Below is a small trained network, with its code and all its weights. Each question gives an input and a class and asks what happens when units are switched off, that is, made to give their printed mean instead of their output.

import numpy as np


def w(rows, s, z=0):
    codes = np.array(rows[::2]) - 128.0
    scale = np.full(codes.shape[1], s)
    scale[-1] = z or s
    return codes * scale


def norm(h):
    return h / np.sqrt((h * h).mean(-1, keepdims=True) + 1e-5)


def f(y):
    return y / 2 * (1 + np.tanh(0.7978845608 * (y + 0.044715 * y**3)))


def log_softmax(a):
    a = a - a.max(-1, keepdims=True)
    return a - np.log(np.exp(a).sum(-1, keepdims=True))


def net(x, mask):
    res = np.array(x, float).reshape(1, 5) / 4 @ E
    u = 0
    for l in range(4):
        y = f(norm(res) @ A[l][:, :-1].T + A[l][:, -1])
        res = res + np.where(mask[u : u + 8], y, B[l][:, -1]) @ B[l][:, :-1]
        u += 8
    return log_softmax(norm(res)[-1] @ U[:, :-1].T + U[:, -1])


A, B = {}, {}
E = w([
[170,138,77,149,172,53,135,129],'x0',
[52,116,131,103,47,131,202,208],'x1',
[135,100,119,220,89,85,95,113],'x2',
[117,195,107,166,110,255,150,159],'x3',
[107,123,211,121,103,158,89,154],'x4',
],0.0042)
A[0] = w([
[94,158,148,25,124,148,173,193,119],'L0N1',
[117,141,73,26,197,48,169,145,5],'L0N2',
[87,86,96,93,109,3,162,140,170],'L0N3',
[70,105,213,108,104,116,118,183,122],'L0N4',
[234,199,68,161,238,62,165,134,14],'L0N5',
[190,92,179,84,230,83,48,40,202],'L0N6',
[129,59,161,22,174,60,111,78,140],'L0N7',
[111,218,60,110,171,189,177,98,113],'L0N8',
],0.0052,0.0023)
B[0] = w([
[86,158,150,70,154,120,161,95,177],'L0N1',
[123,77,131,118,94,168,127,133,170],'L0N2',
[221,2,52,185,152,99,183,144,208],'L0N3',
[90,153,105,92,124,116,175,45,163],'L0N4',
[74,144,141,94,118,157,95,144,193],'L0N5',
[200,36,121,118,136,150,66,101,255],'L0N6',
[173,129,165,152,177,188,130,155,205],'L0N7',
[151,94,140,72,160,154,170,154,164],'L0N8',
],0.0074,0.0058)
A[1] = w([
[162,222,84,169,154,159,201,138,3],'L1N1',
[117,137,66,124,177,86,59,187,114],'L1N2',
[95,44,255,131,47,134,183,46,109],'L1N3',
[68,133,163,127,76,199,68,40,55],'L1N4',
[152,131,100,247,94,112,53,121,125],'L1N5',
[219,136,123,72,147,134,178,208,86],'L1N6',
[60,104,39,124,104,47,195,137,25],'L1N7',
[61,233,45,77,138,233,146,117,130],'L1N8',
],0.0041,0.0011)
B[1] = w([
[134,42,142,142,198,130,107,200,113],'L1N1',
[128,89,73,65,153,134,142,141,133],'L1N2',
[92,127,136,44,143,161,123,101,212],'L1N3',
[199,150,207,129,43,106,126,191,157],'L1N4',
[60,179,124,25,98,51,112,128,221],'L1N5',
[167,148,138,154,164,64,156,38,202],'L1N6',
[84,53,134,146,151,82,57,93,188],'L1N7',
[171,70,254,162,182,168,68,182,249],'L1N8',
],0.0046,0.0019)
A[2] = w([
[103,79,22,167,113,107,124,121,89],'L2N1',
[132,214,90,157,126,147,97,144,131],'L2N2',
[126,84,133,87,147,127,169,149,87],'L2N3',
[154,184,134,161,60,105,104,136,4],'L2N4',
[100,255,125,103,122,159,135,112,32],'L2N5',
[194,183,148,174,157,160,74,157,161],'L2N6',
[95,149,184,120,114,149,131,90,60],'L2N7',
[181,95,122,188,160,139,174,180,81],'L2N8',
],0.0078,0.0016)
B[2] = w([
[106,208,133,148,164,134,62,232,252],'L2N1',
[80,70,108,71,216,37,244,92,113],'L2N2',
[118,163,168,240,209,99,69,71,217],'L2N3',
[118,142,216,223,153,131,160,66,115],'L2N4',
[144,171,126,132,249,163,254,138,156],'L2N5',
[109,36,7,120,89,61,143,28,222],'L2N6',
[127,166,121,133,155,213,78,200,155],'L2N7',
[217,85,188,113,172,173,46,22,234],'L2N8',
],0.0044,0.0034)
A[3] = w([
[174,94,112,3,184,147,130,101,133],'L3N1',
[210,75,83,90,110,165,198,109,52],'L3N2',
[171,80,152,173,138,74,203,144,221],'L3N3',
[108,172,130,252,81,73,98,127,83],'L3N4',
[59,204,97,107,79,161,120,178,154],'L3N5',
[150,154,107,200,158,120,130,73,38],'L3N6',
[39,97,102,124,167,66,177,134,4],'L3N7',
[194,52,91,180,160,214,182,199,114],'L3N8',
],0.0058,0.0011)
B[3] = w([
[213,134,126,243,202,97,151,188,255],'L3N1',
[161,107,127,214,116,61,73,92,197],'L3N2',
[131,137,159,76,152,180,109,3,183],'L3N3',
[141,114,106,93,250,160,147,141,138],'L3N4',
[251,139,134,163,99,129,81,156,143],'L3N5',
[98,95,143,71,201,106,171,95,139],'L3N6',
[50,128,47,175,76,114,150,94,140],'L3N7',
[184,91,104,98,86,104,58,88,236],'L3N8',
],0.0053,0.0049)
U = w([
[39,125,89,144,124,90,205,72,132],'0',
[222,229,85,38,47,39,196,146,4],'1',
[92,179,52,158,125,79,90,226,112],'2',
[232,39,81,169,179,94,83,82,149],'3',
[194,202,99,54,82,74,176,149,44],'4',
[129,226,208,114,153,211,182,187,151],'5',
[122,127,147,133,4,174,85,130,114],'6',
],0.012,0.017)

Each question gives the input, the list of numbers given to net, and the class t.
The units are the neurons (one row each of A and B). Each row of codes is followed by its name. A weight is (code - 128) times the scale printed after its matrix; where a second scale follows, it is the last column's (A, B and U).
mask holds one flag per neuron, layer by layer. A switched-off neuron (its flag False) gives its mean, the last column of its row in B, instead of its output. The means were averaged over made-up inputs and are rounded, as every weight is.
A unit's drop is (log p(t) with every unit on - log p(t) with that unit switched off) / (log p(t) with every unit on - log p(t) with every unit switched off).
The circuit of an input: a set's keep is (log p(t) with only the set's units on - log p(t) with every unit switched off) / (log p(t) with every unit on - log p(t) with every unit switched off). Starting from the 12 units with the biggest drops (on a tie, the unit counted first), units are removed one at a time, each time the one whose removal leaves the highest keep (on an exact tie, the one counted first), for as long as the keep stays at least 0.8.
units of the circuit, in order: the units of the circuit, biggest drop first
k most important neurons: the k neurons with the biggest drops, biggest first
top k neurons in layer l: the k neurons of layer l with the biggest drops, biggest first
drop when u is switched off: that unit's drop, to one decimal
input [-6,8,2,-8,0], class 0: units of the circuit, in order => [L0N6; L0N4]
input [4,6,-5,8,-4], class 5: units of the circuit, in order => [L0N3]
input [2,0,-2,2,-1], class 5: units of the circuit, in order => [L0N3; L0N6]
input [0,6,-5,-3,-1], class 0: units of the circuit, in order => [L0N6; L3N7]
input [3,6,6,-4,6], class 0: units of the circuit, in order => [L0N4; L0N6; L3N7]
input [-4,-4,5,3,-1], class 0: 3 most important neurons => [L0N3; L0N6; L1N5]
input [-8,0,8,-2,-2], class 6: 2 most important neurons => [L0N3; L1N3]
input [-3,-1,5,1,-4], class 2: 2 most important neurons => [L0N7; L0N5]
input [-4,-2,-2,7,8], class 5: 2 most important neurons => [L0N3; L0N6]
input [-2,1,7,2,0], class 5: 2 most important neurons => [L0N3; L2N6]
input [-3,2,4,-1,1], class 6: 2 most important neurons => [L1N3; L3N1]
input [8,-7,8,8,2], class 0: 4 most important neurons => [L0N3; L1N5; L2N2; L0N7]
input [8,-1,6,1,-5], class 2: 2 most important neurons => [L0N5; L2N1]
input [-8,-1,4,-4,6], class 5: top 2 neurons in layer 1 => [L1N3; L1N7]
input [-6,-1,-6,-5,3], class 5: 3 most important neurons => [L0N3; L0N1; L0N4]
input [-7,6,5,5,-6], class 6: top neuron in layer 2 => [L2N1]
input [-7,2,5,-3,5], class 6: 2 most important neurons => [L0N7; L3N1]
input [-4,-1,8,1,-4], class 2: top 4 neurons in layer 2 => [L2N1; L2N6; L2N8; L2N3]
input [2,-1,7,5,1], class 0: 2 most important neurons => [L0N3; L2N2]
input [7,8,4,0,7], class 0: most important neuron => [L0N4]
input [1,-4,8,6,7], class 0: top 2 neurons in layer 2 => [L2N2; L2N6]
input [-4,4,8,-3,2], class 2: drop when L3N1 is switched off => -0.1
input [-3,5,8,-7,7], class 0: drop when L1N6 is switched off => 0.0
input [5,-4,8,7,3], class 0: drop when L1N5 is switched off => 0.1
